Below is a small trained network, with its code and all its weights. Each question gives an input and a class and asks what happens when units are switched off, that is, made to give their printed mean instead of their output.

import numpy as np


def w(rows, s, z=0):
    codes = np.array(rows[::2]) - 128.0
    scale = np.full(codes.shape[1], s)
    scale[-1] = z or s
    return codes * scale


def norm(h):
    return h / np.sqrt((h * h).mean(-1, keepdims=True) + 1e-5)


def f(y):
    return np.maximum(y, 0)


def log_softmax(a):
    a = a - a.max(-1, keepdims=True)
    return a - np.log(np.exp(a).sum(-1, keepdims=True))


def net(x, mask):
    res = np.array(x, float).reshape(1, 3) / 4 @ E
    u = 0
    for l in range(2):
        y = f(norm(res) @ A[l][:, :-1].T + A[l][:, -1])
        res = res + np.where(mask[u : u + 4], y, B[l][:, -1]) @ B[l][:, :-1]
        u += 4
    return log_softmax(norm(res)[-1] @ U[:, :-1].T + U[:, -1])


A, B = {}, {}
E = w([
[181,253,85,88,121,157],'x0',
[117,123,142,114,115,132],'x1',
[169,94,239,143,179,203],'x2',
],0.0041)
A[0] = w([
[185,178,62,229,145,132,148],'L0N1',
[189,251,101,108,39,162,46],'L0N2',
[205,254,180,107,95,183,3],'L0N3',
[95,225,33,118,44,184,104],'L0N4',
],0.004,0.003)
B[0] = w([
[95,101,190,60,85,144,194],'L0N1',
[152,205,142,196,111,92,234],'L0N2',
[245,88,107,1,201,179,209],'L0N3',
[53,143,77,152,84,157,254],'L0N4',
],0.0058,0.0037)
A[1] = w([
[29,30,3,137,84,45,58],'L1N1',
[100,115,177,211,208,109,3],'L1N2',
[83,231,76,137,56,62,178],'L1N3',
[83,71,58,66,87,71,127],'L1N4',
],0.0053,0.00063)
B[1] = w([
[185,204,159,52,202,161,255],'L1N1',
[86,100,128,162,64,101,164],'L1N2',
[61,75,136,181,77,98,247],'L1N3',
[254,117,129,127,148,202,201],'L1N4',
],0.0085,0.0059)
U = w([
[250,180,128,53,202,192,175],'0',
[107,121,46,144,195,88,4],'1',
[136,140,90,143,153,64,1],'2',
[75,39,172,176,120,123,204],'3',
[51,200,40,148,18,127,179],'4',
[104,109,36,113,198,44,2],'5',
[105,136,67,137,187,67,15],'6',
],0.015,0.0076)

Each question gives the input, the list of numbers given to net, and the class t.
The units are the neurons (one row each of A and B). Each row of codes is followed by its name. A weight is (code - 128) times the scale printed after its matrix; where a second scale follows, it is the last column's (A, B and U).
mask holds one flag per neuron, layer by layer. A switched-off neuron (its flag False) gives its mean, the last column of its row in B, instead of its output. The means were averaged over made-up inputs and are rounded, as every weight is.
A unit's drop is (log p(t) with every unit on - log p(t) with that unit switched off) / (log p(t) with every unit on - log p(t) with every unit switched off).
The circuit of an input: a set's keep is (log p(t) with only the set's units on - log p(t) with every unit switched off) / (log p(t) with every unit on - log p(t) with every unit switched off). Starting from all 8 units, units are removed one at a time, each time the one whose removal leaves the highest keep (on an exact tie, the one counted first), for as long as the keep stays at least 0.8.
circuit, biggest first: the units of the circuit, biggest drop first
k most important neurons: the k neurons with the biggest drops, biggest first
k most important neurons of layer l: the k neurons of layer l with the biggest drops, biggest first
drop of u: that unit's drop, to one decimal
input [0,1,8], class 3: circuit, biggest first => [L1N1]
input [7,-4,0], class 4: 2 most important neurons => [L1N1; L0N4]
input [-8,-5,0], class 0: 3 most important neurons => [L1N3; L1N1; L0N2]
input [-8,4,0], class 0: 3 most important neurons => [L1N3; L1N1; L0N2]
input [0,-7,2], class 3: 3 most important neurons => [L1N1; L0N3; L1N4]
input [1,-7,-4], class 4: 2 most important neurons => [L1N3; L0N3]
input [7,4,0], class 4: 2 most important neurons of layer 1 => [L1N1; L1N4]
input [7,6,-1], class 4: drop of L1N1 => 0.2
input [4,-2,-4], class 4: drop of L0N3 => 0.0
input [-2,-1,-8], class 0: drop of L1N1 => 0.8
